Below is a small trained network, with its code and all its weights. Each question gives an input and a target symbol and asks what happens when units are switched off, that is, made to give their printed mean instead of their output.

import numpy as np


def w(rows, s, z=0):
    codes = np.array(rows[::2]) - 128.0
    scale = np.full(codes.shape[1], s)
    scale[-1] = z or s
    return codes * scale


def softmax(a):
    e = np.exp(a - a.max(-1, keepdims=True))
    return e / e.sum(-1, keepdims=True)


def log_softmax(a):
    a = a - a.max(-1, keepdims=True)
    return a - np.log(np.exp(a).sum(-1, keepdims=True))


def net(x, mask):
    ids = ['ΓΔΛΠΣΨΩαεζηθμξ'.index(c) for c in x.split()]
    T = len(ids)
    res = E[ids] + P[:T]
    u = 0
    for l in range(3):
        r = res
        for j in range(3):
            rows = slice(2 * j, 2 * j + 2)
            q, k, v = (r @ M[l][rows].T for M in (Q, K, V))
            z = softmax(np.where(np.tri(T) > 0, q @ k.T / 2**0.5, -1e9)) @ v
            o = O[l][rows]
            res = res + np.where(mask[u + j], z, o[:, -1]) @ o[:, :-1]
        u += 3
    return log_softmax(res[-1] @ U[:, :-1].T + U[:, -1])


Q, K, V, O = {}, {}, {}, {}
E = w([
[171,141,82,177,131,80,87,221,108],'Γ',
[92,90,136,140,203,204,144,174,164],'Δ',
[119,180,142,135,124,164,131,113,30],'Λ',
[84,129,172,184,95,102,152,158,118],'Π',
[86,88,195,205,113,131,130,128,112],'Σ',
[106,138,155,141,134,111,197,197,205],'Ψ',
[136,90,167,236,97,118,90,139,82],'Ω',
[197,170,216,52,144,159,118,117,124],'α',
[74,157,187,188,83,49,136,175,100],'ε',
[78,137,169,174,105,113,161,156,116],'ζ',
[101,201,23,203,106,99,154,13,238],'η',
[104,72,220,249,114,151,79,119,79],'θ',
[108,81,127,168,155,120,149,208,199],'μ',
[65,127,185,183,141,168,143,128,107],'ξ',
],0.016)
P = w([
[95,133,151,86,8,179,75,188,159],'0',
[110,174,145,144,74,165,89,171,151],'1',
[112,175,137,155,113,150,97,155,144],'2',
[116,174,130,160,140,138,118,146,136],'3',
[117,173,124,166,159,124,138,139,128],'4',
[121,173,120,169,176,109,158,134,119],'5',
[120,172,113,172,189,95,171,129,108],'6',
[118,171,109,174,203,79,190,125,95],'7',
[123,169,104,184,213,74,208,119,96],'8',
],0.015)
Q[0] = w([
[174,197,108,194,115,71,118,248,138],'0.h0',
[103,146,119,100,151,116,154,181,202],'0.h0',
[158,116,109,97,146,92,130,166,181],'0.h1',
[158,109,105,76,125,139,132,88,112],'0.h1',
[97,147,200,171,129,110,139,140,169],'0.h2',
[66,177,119,130,111,184,151,123,75],'0.h2',
],0.015)
K[0] = w([
[105,166,4,153,51,65,117,32,192],'0.h0',
[91,159,101,84,167,144,128,153,169],'0.h0',
[164,119,142,111,160,96,119,207,152],'0.h1',
[166,178,149,82,127,145,111,113,136],'0.h1',
[61,119,132,175,109,154,183,136,127],'0.h2',
[118,159,160,96,134,185,140,78,77],'0.h2',
],0.013)
V[0] = w([
[105,82,225,124,195,214,91,168,102],'0.h0',
[133,168,154,99,155,26,140,221,93],'0.h0',
[111,34,119,185,161,157,81,166,43],'0.h1',
[2,82,72,224,92,83,146,155,136],'0.h1',
[192,124,49,188,132,126,61,168,148],'0.h2',
[106,73,38,183,100,85,62,216,137],'0.h2',
],0.0064)
O[0] = w([
[136,152,1,196,122,189,187,112,96,70],'0.h0',
[166,72,152,144,146,192,187,104,174,126],'0.h0',
[148,107,214,66,106,42,131,176,203,165],'0.h1',
[255,135,175,106,173,154,56,146,162,253],'0.h1',
[88,177,120,160,157,171,146,105,89,139],'0.h2',
[62,136,63,114,94,144,184,79,86,182],'0.h2',
],0.0081,0.0065)
Q[1] = w([
[97,83,141,105,121,130,146,113,145],'1.h0',
[45,156,111,205,122,81,205,119,112],'1.h0',
[139,83,188,96,93,72,59,91,35],'1.h1',
[173,219,179,78,155,115,111,136,209],'1.h1',
[213,142,119,142,117,162,148,128,120],'1.h2',
[171,134,73,3,50,129,119,138,114],'1.h2',
],0.011)
K[1] = w([
[143,155,148,82,147,150,92,155,94],'1.h0',
[250,100,98,193,194,158,199,76,79],'1.h0',
[131,107,120,203,91,37,142,16,95],'1.h1',
[158,73,158,116,230,66,190,108,55],'1.h1',
[70,123,157,165,121,150,108,165,191],'1.h2',
[131,151,145,115,1,221,45,144,159],'1.h2',
],0.0099)
V[1] = w([
[100,72,151,38,111,151,168,130,198],'1.h0',
[87,74,87,24,5,164,52,99,130],'1.h0',
[106,133,183,95,54,117,44,170,150],'1.h1',
[105,233,99,12,160,108,212,167,138],'1.h1',
[47,78,132,212,133,182,160,204,156],'1.h2',
[99,101,2,176,113,35,75,226,114],'1.h2',
],0.0061)
O[1] = w([
[77,176,168,137,145,131,108,181,110,69],'1.h0',
[139,130,254,132,110,50,109,204,214,98],'1.h0',
[82,124,71,124,149,199,239,111,115,253],'1.h1',
[130,71,201,233,142,168,61,114,144,105],'1.h1',
[189,140,172,62,87,78,134,153,122,237],'1.h2',
[73,233,207,125,161,248,138,94,157,110],'1.h2',
],0.0073,0.0043)
Q[2] = w([
[110,164,104,197,184,83,163,82,184],'2.h0',
[111,106,2,124,86,209,151,84,145],'2.h0',
[160,204,178,157,178,79,151,133,31],'2.h1',
[205,80,119,135,41,143,135,132,85],'2.h1',
[147,178,225,39,121,177,114,127,99],'2.h2',
[40,91,56,109,133,126,158,117,85],'2.h2',
],0.011)
K[2] = w([
[130,100,176,169,180,110,196,191,67],'2.h0',
[81,129,123,166,40,194,146,198,166],'2.h0',
[111,143,148,174,254,64,181,75,108],'2.h1',
[96,130,170,92,46,111,56,144,61],'2.h1',
[65,168,176,79,168,96,122,218,56],'2.h2',
[52,179,54,72,93,167,165,57,71],'2.h2',
],0.0099)
V[2] = w([
[169,191,47,220,145,88,114,151,116],'2.h0',
[155,154,149,120,198,186,154,175,3],'2.h0',
[82,70,133,68,214,178,115,205,88],'2.h1',
[143,160,153,76,96,128,52,95,1],'2.h1',
[103,138,217,114,107,30,102,172,115],'2.h2',
[94,138,179,80,87,175,87,52,211],'2.h2',
],0.0073)
O[2] = w([
[135,132,201,152,126,181,237,156,125,112],'2.h0',
[175,46,87,95,3,156,134,128,202,173],'2.h0',
[147,218,110,153,69,41,83,46,152,109],'2.h1',
[41,80,139,151,199,33,146,133,255,87],'2.h1',
[125,128,54,215,107,131,211,102,168,255],'2.h2',
[237,40,139,169,213,61,194,137,106,133],'2.h2',
],0.0073,0.0062)
U = w([
[74,150,166,144,110,201,117,65,184,76],'Γ',
[163,162,173,125,93,72,79,110,97,59],'Δ',
[160,66,191,104,79,140,136,184,166,254],'Λ',
[125,137,129,121,138,113,117,124,143,72],'Π',
[143,147,119,88,138,91,135,130,144,52],'Σ',
[123,143,117,123,107,138,87,99,42,165],'Ψ',
[120,149,121,70,141,105,162,131,154,60],'Ω',
[140,68,108,192,143,63,47,168,131,69],'α',
[142,109,3,173,160,184,175,93,104,153],'ε',
[130,135,126,128,134,116,117,119,145,70],'ζ',
[125,135,178,130,171,122,123,152,96,50],'η',
[126,151,119,45,136,91,163,140,140,39],'θ',
[153,169,169,143,103,119,100,93,87,58],'μ',
[140,137,136,112,133,94,112,130,148,69],'ξ',
],0.013,0.0088)

Each question gives the input, a string of symbols that net reads in full, and the target symbol t.
The units are the heads (2 rows each of Q, K, V and O). Each row of codes is followed by its name. A weight is (code - 128) times the scale printed after its matrix; where a second scale follows, it is the last column's (O and U).
mask holds one flag per head, layer by layer. A switched-off head (its flag False) gives its mean, the last column of its rows in O, instead of its output. The means were averaged over made-up inputs and are rounded, as every weight is.
A unit's drop is (log p(t) with every unit on - log p(t) with that unit switched off) / (log p(t) with every unit on - log p(t) with every unit switched off).
The circuit of an input: a set's keep is (log p(t) with only the set's units on - log p(t) with every unit switched off) / (log p(t) with every unit on - log p(t) with every unit switched off). Starting from all 9 units, units are removed one at a time, each time the one whose removal leaves the highest keep (on an exact tie, the one counted first), for as long as the keep stays at least 0.8.
circuit, biggest first: the units of the circuit, biggest drop first
most important unit: the unit with the biggest drop
heads that matter: for each layer, one digit per head in row order, 1 if its drop is at least 0.15 and else 0, layers parted by /
input θ Λ Σ μ Ψ Γ α ε, target Λ: circuit, biggest first => (2.h0)
input θ Ω Γ ε α Γ α, target ε: heads that matter => 010 / 110 / 000
input Σ θ μ θ θ, target Ψ: heads that matter => 101 / 110 / 101
input Γ α θ Λ η Σ, target η: circuit, biggest first => (0.h0 2.h0)
input Γ η α Δ, target α: circuit, biggest first => (0.h0 2.h0)
input α Δ Ω θ Δ Γ ζ ε Δ, target Ψ: heads that matter => 100 / 100 / 001
input α Δ η Γ, target η: heads that matter => 110 / 000 / 100
input α Ψ ξ α Δ Λ, target Λ: circuit, biggest first => (0.h2 2.h0)
input Ω α ζ Ψ ξ α, target ε: heads that matter => 110 / 100 / 000
input α Δ Λ η α θ Λ, target θ: circuit, biggest first => (0.h0 1.h1)
input Π μ μ Ω α Δ, target Λ: circuit, biggest first => (1.h1 2.h0)
input α Λ Ψ α Ω, target Λ: heads that matter => 110 / 000 / 100
input Δ α ξ Δ Δ ε, target Λ: heads that matter => 100 / 000 / 100
input η Γ Γ Ω, target Γ: most important unit => 1.h2
input θ α Λ, target Λ: circuit, biggest first => (0.h2 1.h0)
input ζ Ψ μ α μ Λ α Γ ξ, target Λ: heads that matter => 111 / 010 / 101
input α η α Λ, target α: heads that matter => 100 / 101 / 010
input Λ ξ Γ α α μ μ ζ, target Λ: heads that matter => 111 / 011 / 101
input ξ ζ Σ η α, target η: heads that matter => 100 / 010 / 100
input Σ α Γ α ε Γ Γ, target Ψ: circuit, biggest first => (2.h2 1.h0)
input α ε η η ξ Λ Δ μ, target Λ: most important unit => 0.h0
input α ξ Δ Γ Δ Δ, target Ψ: circuit, biggest first => (0.h0 2.h2 1.h0)
input η Γ ξ θ Ω Δ Γ, target Δ: heads that matter => 110 / 010 / 010
input Π μ μ, target ε: circuit, biggest first => (0.h2 1.h0 2.h2)
input ε Σ η Δ Δ α, target Δ: circuit, biggest first => (0.h0 2.h1)
input Γ ξ ξ ε Ω α θ ζ, target Λ: heads that matter => 110 / 010 / 100
